(8): [149 141 106 139 136  56]
(90): [127 152 117 103  84 144]
(39): [139 136 141  57 106 149]
(134): [136 139  87 153 142 144]
has: [141  57] | yes
next: [136 139] | [ 87 153 142]
has: [139 136] | yes
order: [ 57 106 136 139 141 149] | (39)
order: [ 56 136 139 106 141 149] | (8)
has: [136 141  57 106 149] | yes
order: [139 106 141 136  57 149] | (39)

(78): [122 138 130 122 124 124 141 121 128 131 125 135 136 125 135 134 127 116
 108 144 130 122 130 123 136 123 116 123 128 126 117 126 136 129 127 138
 135 136 132 131 140 116 133 134 136 118 134 117 119 120 117]
(13): [164 106 142 100 111 172 134 121 145 110 106 137  99 142 115 129 116  90
 168  96 147 114 106  78 148 111 117 145 146 137 132  93 151  94 146 152
 102 148 117 115 139 101 142 139 121 134 101 134 122 107 142]
(82): [125 116 144 123 138 133 131 141 128 127 118 123 132 136 131 119 136 124
 136 122 122 135 116 121 130 138 134 128 134 129 136 140 108 126 124 117
 135 134 117 130 125 116 127 136 126 129 120 123 122 135 117]
(91): [136 131 123 135 126 126 141 124 138 140 133 134 144 117 116 136 127 129
 130 136 128 117 130 133 117 118 136 124 122 128 123 129 108 116 122 125
 132 127 135 131 121 122 125 123 116 119 136 134 135 120 138]
(38): [ 93 142 146 113  89  96 180 108 133 149 113 121 154 118 151 131 106 105
  65 171 101 111 137 122 124 105  87 103 156 132 102 109 151 135 115 144
 171 141 136 131 154  88 147 151 134 108 150 101  97 127 109]
order: [133 138 123 116 123 136 126 135 135 130 127 130 136 134 122 134 118 128
 125 140 124 108 130 136 128 117 138 129 134 120 123 121 125 136 119 135
 127 132 117 117 116 131 141 136 144 126 122 116 124 131 122] | (78)
has: [130 121 130 123 136] | no
[148 117 115 139 101 142 139 121 134 101 134 122] | (13)
order: [116 122 125 132 127 135 131 121 122 125 123 116 119 136 134 135 120 138
 136 131 123 135 126 126 141 124 138 140 133 134 144 117 116 136 127 129
 130 136 128 117 130 133 117 118 136 124 122 128 123 129 108] | (91)
has: [136 123 130 122] | no
has: [136 125 135] | yes
order: [117 116 134 138 117 122 128 116 130 116 131 134 144 129 121 133 138 127
 136 123 135 140 119 129 124 134 117 122 126 130 136 108 125 128 136 120
 126 122 135 132 118 135 123 127 136 131 136 141 125 123 124] | (82)

(4): [128 115 129 122 144 132 118 142 120 113 137 131 130 112 128]
(18): [129  98 132 113 175 143 109 164 109 160 109 134 131  85 126]
(19): [128 115 119 125 168 150  82 165 129 162  75 134 129 106 150]
(87): [127 116 127 123 140 131 111 143 124 137 113 133 131 120 137]
(77): [126 108 123 122 160 141  82 166 124 154  82 138 133 113 152]
(28): [132 121 116 144 122 168  79 173 127 187  61 128 126  84 144]
[122 144] | (4)
[127 116 127 123 140 131 111 143 124 137 113 133 131 120 137] | (87)
back: [137 124 143 111 131 140 123 127] | (87)
[143 124 137 113 133] | (87)
has: [166 124 154] | yes

(108): [118  86 125 128 102 103 137 128  94 140 127 107 132 142  70 178 139 161
 107 164 101 136]
(50): [179 102 142 161 103 127  86 137  70 128 140 128 107 118 125  94 139 107
 136 132 164 101]
(3): [135  89 158 134  88 144 123 154 119 140 151  95  98 116 181 119 116 100
 138 110 147  84]
has: [139 161 108 164 101] | no
next: [128 102] | [103 137 128]
has: [140 161 107 164] | no
back: [147 110 138 100] | (3)
order: [ 70  86  94 101 102 103 107 107 118 125 127 128 128 132 136 137 139 140
 142 161 164 179] | (50)
has: [128 140] | yes

(99): [164 136 159 163 131 146 136 134 129 130 138 141 152 137 137 147 135 160
 132 150 140 137]
(6): [137 131 138 138 163 136 146 131 129 134 130 153 169 130 132 140 137 147
 132 150 160 135]
(106): [142 131 140 134 135 135 148 161 137 140 138 133 139 135 141 137 138 147
 133 138 146 139]
[138 163 136 146 131 129 134 130] | (6)
next: [153 169 130] | [132 140 137]
[147 135 160 132 150 140 137] | (99)
has: [138 138] | yes
[142 131 140 134 135 135 148 161 137 140 138 133 139 135 141 137 138 147
 133 138 146 139] | (106)
back: [139 146 138 133 147 138 137 141 135 139 133 138] | (106)
has: [134 129 131 146 136] | no

(141): [169  88  91 128 138  96  97 100 118 158 106 120 142 110 155  78 172 123
  98 108  89 162 160 165 154 166 128 146 179  91 175 165  94 108 118 100
 103 159 129  85 125]
(65): [ 83 171 166  95  85 108  83  99  89  93 165 106  90 156 156 109 162  97
 159 163 170  90 175 132 145  83 149 118 127  88 134  96 175  90 170  83
 173  92 149 167  96]
(102): [ 94 153 101 138  91  93 104  93 168  98 161 168 159 106 175  89  88 101
 106 124 111 169  89 179 155  87 109 163 170 167 171 181  90 103 111  89
 103 169  95 166 149]
(92): [165  85  87 169 163 169 166 179 164 150  73 161 163  87  83 177  95 163
  90  88  90 166  92 132 108 173  76 163 140 151 101 174  85 152  82 155
  89 165  84  95 158]
(162): [100 128  89 179 160 165  98 158  88  78 118 169 165 108 106 175 100 142
 108 128 155 123 138 129  91 154  97 160 162 103 125 166 118  85 120  94
  96 146 110 172  91]
(105): [ 87 168 172  89  77  95 106 101 123  95 163  89  87 158 187  99 169 130
 171 170 170  89 150 167 126  81 155 125 135  94 104  80 174 113 163 102
 171  78 138 118  89]
(71): [111 168 149  95 104 109  89  98  88  89 168  89  90 166 153  87 163  93
 155 168 161 101 179 101 138  91 181 106 111 124 169  94 170 103 175  93
 159 103 171 169 106]
order: [ 87  88  89  89  89  90  91  93  93  94  95  98 101 101 103 103 104 106
 106 109 111 111 124 138 149 153 155 159 161 163 166 168 168 168 169 169
 170 171 175 179 181] | (71)
has: [118 157 106] | no
order: [ 91 172 110 146  96  94 120  85 118 166 125 103 162 160  97 154  91 129
 138 123 155 128 108 142 100 175 106 108 165 169 118  78  88 158  98 165
 160 179  89 128 100] | (162)
has: [101 106] | yes

(212): [151 121 153  94  90]
(94): [151 172 153  94  87]
(214): [116 128 134 177 148]
(199): [142  94  79 104 145]
(41): [168 149 167 164 105]
(207): [168 149 177 107 153]
(161): [ 89 162 171 147  89]
(100): [151 172 153  94  90]
(64): [ 96 130 147 116  93]
(181): [ 96  91 166 122 154]
(43): [147 106 126  99 168]
(120): [ 95 140 167 160 181]
back: [104  79  94 142] | (199)
[151 172 153  94  90] | (100)
[168 149 167 164 105] | (41)
[147 106 126  99 168] | (43)
[168 149 177 107 153] | (207)

(22): [124 140 126 128 158 111]
(45): [132 127  88 155 136 115]
(195): [116 140 126 120 125 106]
(154): [129  93  58 155 179 113]
(115): [156 121 134 148 147 128]
(35): [126 129 135 108 120 111]
(83): [124 127 117 113 122 110]
(98): [144 131 131 133 120 122]
(40): [129 126 102 138 115 114]
(20): [147 137 124 138 134 123]
(37): [153 129 178 169  97 127]
(135): [112 127 117 126 100 104]
has: [128 126 140 124] | no
next: [129 135] | [108 120 111]
[124 127 117 113 122 110] | (83)
[116 140 126 120 125 106] | (195)
back: [ 97 169] | (37)

(11): [135 146 153 128]
(113): [116 155 162 103]
(79): [141 130  91 185]
(124): [143  91 129 101]
(59): [124 143 146 110]
back: [162 155 116] | (113)
has: [128 153 146 135] | no
has: [143 146 111] | no

(26): [121 125 118 122 128]
(136): [124 139 129 118 133]
(56): [124 139 129 132 118]
(61): [197  94  83 122 157]
(110): [124 120 137 105 147]
(129): [127 126 126 128 132]
(142): [ 91 108  62  98 123]
has: [139 129] | yes
has: [130 132 118] | no
back: [126 127] | (129)
order: [118 124 129 132 139] | (56)
has: [120 137 105] | yes

(93): [155 119 154  85 159  85  86 119 104 162  84 176 160 158 109 176 150 117
 101]
(24): [174 128 175 171  88 118 148 158 106 132 142 156  82 155 127 179  79 172
 170]
(177): [ 82 110 123 175 126 145  99 114  83 174 144 108 152  97  98 110 122 138
 160]
(188): [140 160 129 108 177 169  79 158 146 117  81 114 105 138 141  87 123 149
 146]
(117): [101 160 120 105  99 171 151  97 123 123 105  89 144  80  92  87  79 136
 172]
(182): [ 82 110 142 175 126 145  99 114  83 174 144 108 152  97  98 110 122 138
 160]
(5): [125 178 113  88 145 148 136 144 178 113 166 162 173 133 115  94 174 108
 164]
(198): [101 160 109 158 119  85 159  84 150 162 120 176  86 117 176 155 104 154
  85]
(152): [144  94  84 110 138  84 140 131 170 148 111 163 119 167 155  80  84 140
 125]
(73): [ 78  97 106  78 126 108  86  91 175 114  79 106 106 173  96 113  78  84
  95]
order: [117 150 158 159  85 176 119 154 109 176 162  86 160 155  85 104  84 101
 120] | (198)
[101 160 109 158 119  85 159  84 150 162 120 176  86 117 176 155 104 154
  85] | (198)
order: [104 154  85 101 160 109 158 119  85 159  84 150 162 120 176  86 117 176
 155] | (198)

(84): [ 97 116 115  94 133 114 102 104 104 145]
(63): [143 114 188 156 128 107 128 169 139 110]
(103): [143 188 114 185 106 142 149 125 116 129]
[143 114 188] | (63)
has: [188 157 128] | no
order: [156 169 114 110 128 128 188 139 107 143] | (63)
next: [106 142 149] | [125 116 129]
[114 185 106 142 149] | (103)

(54): [133 160 148 133 116 129 131 135 139 126 116 126 125 113 138 141 127 134
 119 132  84]
(125): [128 124 124 124 117 122 126 143 130  82 122 127 125 154 129 123 112 124
 129 121 135]
(21): [123 129 125 129 127 128 126 104 121 117 138 103 134  78 129 107 156 136
 127 135 117]
(27): [108 132 133 135 130 133 120 126 120  91 123 167 136 108 156 141 154 153
 123  95 126]
(76): [120 129 134 128 122 132 141 163 141 127 126 112 130 128 121 153 142 113
 133 122 124]
(55): [138 133 131 126 127 132 126 133 135 139 134 148 125 160 141 116  84 129
 112 116 119]
(9): [108 132 133 135 130 133 120 126 120  91 123 167 136 108 156 127 106 138
 134 129 128]
(156): [125 127 134 137 116 147 130 133 135 134 131 138 120 104 111 122 128 121
 117 125 129]
has: [127 127] | no
order: [126 116 112 126 133 129 141  84 119 138 139 127 132 131 116 160 148 135
 125 133 134] | (55)
has: [137 134 129 128] | no
has: [134  78 129] | yes

(130): [ 76 156 112 151  97 165]
(118): [126 140 117 139 117 147]
(85): [104 132 110 156  90 155]
(42): [ 76 167  98 159  99 164]
(158): [126 140 117 139 117 136]
(107): [ 92 132 127 146 106 158]
(7): [138 157 103 168  89 132]
has: [167  98] | yes
order: [168  89 132 138 157 103] | (7)

(175): [137 133 131 132 127 142 127 128]
(31): [155 101 144 156 140 185  61 131]
(145): [118  85 145 129 138 142 141 166]
(15): [146 120 120 135 118 152 156 163]
(119): [127 128 119 141 153 171 161 153]
(178): [131 142 130 128 129 102 102 113]
(155): [155 144 101 156 136 167 136 131]
(187): [148 127 115 107 113  94 127 140]
(184): [138 123 122 123 124 117 196 173]
[155 101 144 156] | (31)
[130 128] | (178)
[133 131 132 127 142 127] | (175)

(121): [130 127 121  94 119]
(126): [149 151 128 164 124]
(36): [168 163 102 134 114]
(97): [116 110 137 106 158]
(101): [102 135 168 163 114]
order: [114 134 102 163 168] | (36)
has: [102 135 168 163 114] | yes
order: [102 114 134 163 168] | (36)

(209): [149 115 142 150 158 149  96  69 141  96]
(200): [106  94 130 127 145 100 102 128 119  95]
(67): [106  94 131 127 145 100 102 128 119  95]
(69): [142 103 142 150 165 148  98  68 145  94]
(12): [149 114 142 151 158 149  97  68 142  96]
(127): [121 100 137 144 175 141  98  71 147  93]
(168): [118  99 136 132 155 114  84 102 126  87]
(122): [101  94 121 124 188 123 100  76 151  98]
(114): [149 114 142 151 158 149  97  68 137  94]
(205): [100  95 121 124 188 123 100  76 152  99]
(138): [112  95 134 129 152 106  88 114 123  88]
[101  94 121 124 188 123 100  76 151  98] | (122)
back: [ 99 152  76] | (205)

(109): [123  84  94  84 137]
(148): [ 90 108 104  95  95]
(163): [169 135 148 161 117]
(197): [ 93  91  77 128 128]
(194): [ 83  83 110  75  67]
(96): [92 86 74 85 90]
(46): [ 89  80  77  84 117]
(150): [175 158 151 166 147]
(32): [ 83  83 110 115  99]
(66): [138 133 160 159 158]
(111): [ 99  93  91  77 129]
[ 83  83 110  75  67] | (194)
[75 67] | (194)
[169 135 148 161 117] | (163)
order: [137  84  94  84 123] | (109)
back: [85 74 86] | (96)
back: [129  77  91  93] | (111)

